Below is a small trained network, with its code and all its weights. Each question gives an input and a class and asks what happens when units are switched off, that is, made to give their printed mean instead of their output.

import numpy as np


def w(rows, s, z=0):
    codes = np.array(rows[::2]) - 128.0
    scale = np.full(codes.shape[1], s)
    scale[-1] = z or s
    return codes * scale


def f(y):
    return np.maximum(y, 0)


def log_softmax(a):
    a = a - a.max(-1, keepdims=True)
    return a - np.log(np.exp(a).sum(-1, keepdims=True))


def net(x, mask):
    res = np.array(x, float).reshape(1, 2) / 4 @ E
    y = f(res @ A[0][:, :-1].T + A[0][:, -1])
    res = res + np.where(mask, y, B[0][:, -1]) @ B[0][:, :-1]
    return log_softmax(res[-1] @ U[:, :-1].T + U[:, -1])


A, B = {}, {}
E = w([
[148,2,90,51,41,40,40,179],'x0',
[243,181,219,185,91,71,129,227],'x1',
],0.0076)
A[0] = w([
[167,50,92,68,78,59,26,149,140],'neuron 0',
[133,191,160,204,159,162,209,79,95],'neuron 1',
[114,187,143,208,211,191,214,133,97],'neuron 2',
[236,172,208,165,100,104,139,194,88],'neuron 3',
[82,185,126,197,172,168,174,65,96],'neuron 4',
[209,158,222,209,103,94,150,206,113],'neuron 5',
[222,154,205,166,133,72,126,203,135],'neuron 6',
[130,51,61,71,48,67,30,186,91],'neuron 7',
[106,141,134,142,128,134,118,129,251],'neuron 8',
[3,85,27,60,181,204,136,36,91],'neuron 9',
[131,221,149,188,169,211,198,87,122],'neuron 10',
],0.006,0.011)
B[0] = w([
[165,173,168,140,114,96,105,84,215],'neuron 0',
[119,167,130,113,81,77,123,79,179],'neuron 1',
[121,173,196,72,76,74,108,82,189],'neuron 2',
[143,64,74,60,63,152,188,182,180],'neuron 3',
[131,157,153,90,72,97,131,85,177],'neuron 4',
[182,84,94,74,76,179,174,163,195],'neuron 5',
[149,113,105,126,104,158,178,117,198],'neuron 6',
[139,179,183,91,77,66,83,83,199],'neuron 7',
[246,111,112,238,255,166,86,87,251],'neuron 8',
[161,72,89,31,38,181,193,136,220],'neuron 9',
[134,166,165,121,115,74,118,85,204],'neuron 10',
],0.0089,0.011)
U = w([
[129,178,206,106,112,18,102,84,70],'0',
[142,75,38,67,101,205,198,134,83],'1',
[156,122,105,245,246,167,95,108,255],'2',
[35,151,114,126,151,126,113,188,65],'3',
[37,118,117,148,151,102,135,149,66],'4',
],0.011,0.0061)

Each question gives the input, the list of numbers given to net, and the class t.
The units are the neurons (one row each of A and B). Each row of codes is followed by its name. A weight is (code - 128) times the scale printed after its matrix; where a second scale follows, it is the last column's (A, B and U).
mask holds one flag per neuron, in row order. A switched-off neuron (its flag False) gives its mean, the last column of its row in B, instead of its output. The means were averaged over made-up inputs and are rounded, as every weight is.
A unit's drop is (log p(t) with every unit on - log p(t) with that unit switched off) / (log p(t) with every unit on - log p(t) with every unit switched off).
The circuit of an input: a set's keep is (log p(t) with only the set's units on - log p(t) with every unit switched off) / (log p(t) with every unit on - log p(t) with every unit switched off). Starting from all 11 units, units are removed one at a time, each time the one whose removal leaves the highest keep (on an exact tie, the one counted first), for as long as the keep stays at least 0.8.
units of the circuit, in order: the units of the circuit, biggest drop first
top k neurons: the k neurons with the biggest drops, biggest first
drop when u is switched off: that unit's drop, to one decimal
input [-3,3], class 2: units of the circuit, in order -> neuron 9; neuron 7
input [-4,6], class 1: units of the circuit, in order -> neuron 5
input [-3,-3], class 2: units of the circuit, in order -> neuron 7; neuron 3
input [-7,8], class 1: top 2 neurons -> neuron 5; neuron 3
input [7,8], class 1: top 2 neurons -> neuron 3; neuron 5
input [-8,-7], class 0: top 2 neurons -> neuron 2; neuron 10
input [8,-8], class 0: top 3 neurons -> neuron 7; neuron 0; neuron 5
input [7,-4], class 0: drop when neuron 0 is switched off -> 0.0
input [4,5], class 1: drop when neuron 5 is switched off -> 0.4
input [-2,4], class 1: drop when neuron 3 is switched off -> 0.3
input [8,-5], class 0: drop when neuron 7 is switched off -> 0.2
